Here is a tiny trained network, its code and every weight. The questions are about switching its units off for an input and a class, where a switched-off unit gives its printed mean instead of its output.

import numpy as np


def w(rows, s, z=0):
    codes = np.array(rows[::2]) - 128.0
    scale = np.full(codes.shape[1], s)
    scale[-1] = z or s
    return codes * scale


def norm(h):
    return h / np.sqrt((h * h).mean(-1, keepdims=True) + 1e-5)


def f(y):
    return np.maximum(y, 0)


def log_softmax(a):
    a = a - a.max(-1, keepdims=True)
    return a - np.log(np.exp(a).sum(-1, keepdims=True))


def net(x, mask):
    res = np.array(x, float).reshape(1, 3) / 4 @ E
    u = 0
    for l in range(3):
        y = f(norm(res) @ A[l][:, :-1].T + A[l][:, -1])
        res = res + np.where(mask[u : u + 11], y, B[l][:, -1]) @ B[l][:, :-1]
        u += 11
    return log_softmax(norm(res)[-1] @ U[:, :-1].T + U[:, -1])


A, B = {}, {}
E = w([
[18,134,231,120],'x0',
[188,13,224,2],'x1',
[230,145,243,141],'x2',
],0.0054)
A[0] = w([
[116,70,94,129,26],'0.n1',
[205,177,54,68,196],'0.n2',
[80,71,80,84,126],'0.n3',
[86,6,91,67,110],'0.n4',
[204,114,61,130,118],'0.n5',
[178,155,125,254,2],'0.n6',
[198,229,189,101,111],'0.n7',
[57,118,50,99,160],'0.n8',
[91,112,82,83,117],'0.n9',
[184,159,187,212,110],'0.n10',
[69,73,54,229,140],'0.n11',
],0.0085,0.004)
B[0] = w([
[146,191,52,118,135],'0.n1',
[254,107,14,157,252],'0.n2',
[156,200,98,79,191],'0.n3',
[90,182,73,63,213],'0.n4',
[39,201,131,118,216],'0.n5',
[242,153,196,119,183],'0.n6',
[146,113,175,187,214],'0.n7',
[125,56,220,230,235],'0.n8',
[171,140,194,46,175],'0.n9',
[135,210,82,32,205],'0.n10',
[149,101,105,172,246],'0.n11',
],0.007,0.0047)
A[1] = w([
[167,143,152,82,103],'1.n1',
[124,56,163,166,174],'1.n2',
[124,249,116,72,175],'1.n3',
[206,112,125,150,129],'1.n4',
[131,199,157,167,139],'1.n5',
[93,146,45,119,211],'1.n6',
[175,80,131,137,1],'1.n7',
[139,58,113,103,123],'1.n8',
[181,142,157,65,98],'1.n9',
[63,163,176,98,76],'1.n10',
[73,149,189,149,180],'1.n11',
],0.015,0.0053)
B[1] = w([
[65,130,87,214,215],'1.n1',
[87,196,101,238,186],'1.n2',
[171,134,111,60,254],'1.n3',
[159,142,43,171,254],'1.n4',
[163,169,138,38,214],'1.n5',
[184,121,213,102,237],'1.n6',
[85,78,121,180,144],'1.n7',
[211,216,138,73,163],'1.n8',
[97,146,107,216,245],'1.n9',
[55,20,97,138,188],'1.n10',
[128,254,188,74,222],'1.n11',
],0.0068,0.0066)
A[2] = w([
[112,201,108,158,156],'2.n1',
[144,163,104,117,67],'2.n2',
[141,90,229,168,1],'2.n3',
[133,132,153,9,247],'2.n4',
[131,56,56,198,63],'2.n5',
[33,76,133,50,81],'2.n6',
[205,184,154,169,183],'2.n7',
[31,175,198,183,169],'2.n8',
[137,28,160,48,91],'2.n9',
[164,61,85,178,165],'2.n10',
[146,77,56,125,14],'2.n11',
],0.014,0.0027)
B[2] = w([
[154,71,99,123,210],'2.n1',
[139,124,143,77,166],'2.n2',
[210,128,65,145,144],'2.n3',
[40,156,194,123,191],'2.n4',
[49,83,207,119,180],'2.n5',
[102,64,146,231,161],'2.n6',
[75,73,139,134,254],'2.n7',
[254,131,31,98,218],'2.n8',
[191,110,71,185,144],'2.n9',
[34,100,205,176,189],'2.n10',
[54,225,186,101,159],'2.n11',
],0.0098,0.011)
U = w([
[49,48,144,224,134],'0',
[250,137,51,153,226],'1',
[104,209,162,18,4],'2',
],0.02,0.0032)

Each question gives the input, the list of numbers given to net, and the class t.
The units are the neurons (one row each of A and B). Each row of codes is followed by its name. A weight is (code - 128) times the scale printed after its matrix; where a second scale follows, it is the last column's (A, B and U).
mask holds one flag per neuron, layer by layer. A switched-off neuron (its flag False) gives its mean, the last column of its row in B, instead of its output. The means were averaged over made-up inputs and are rounded, as every weight is.
A unit's drop is (log p(t) with every unit on - log p(t) with that unit switched off) / (log p(t) with every unit on - log p(t) with every unit switched off).
The circuit of an input: a set's keep is (log p(t) with only the set's units on - log p(t) with every unit switched off) / (log p(t) with every unit on - log p(t) with every unit switched off). Starting from the 12 units with the biggest drops (on a tie, the unit counted first), units are removed one at a time, each time the one whose removal leaves the highest keep (on an exact tie, the one counted first), for as long as the keep stays at least 0.8.
units of the circuit, in order: the units of the circuit, biggest drop first
k most important neurons: the k neurons with the biggest drops, biggest first
k most important neurons of layer l: the k neurons of layer l with the biggest drops, biggest first
drop of u: that unit's drop, to one decimal
input [-7,0,-7], class 0: units of the circuit, in order => 2.n8
input [4,0,3], class 2: 3 most important neurons => 1.n11, 0.n8, 0.n10
input [1,-5,-2], class 1: 2 most important neurons => 0.n2, 2.n8
input [0,-1,2], class 1: 3 most important neurons of layer 1 => 1.n9, 1.n1, 1.n11
input [7,-1,7], class 2: 2 most important neurons of layer 0 => 0.n10, 0.n8
input [2,-4,-8], class 1: 2 most important neurons => 0.n8, 0.n2
input [1,-2,-1], class 1: 2 most important neurons => 0.n2, 2.n8
input [-5,-4,0], class 0: 2 most important neurons of layer 2 => 2.n8, 2.n10
input [5,-4,-7], class 1: 2 most important neurons => 0.n8, 2.n8
input [2,6,2], class 1: drop of 0.n2 => 3.0
input [0,2,-1], class 2: drop of 0.n4 => 0.2
input [2,2,6], class 1: drop of 0.n2 => 4.0
input [3,4,3], class 1: drop of 0.n2 => 1.3
input [2,8,7], class 1: most important neuron => 0.n2
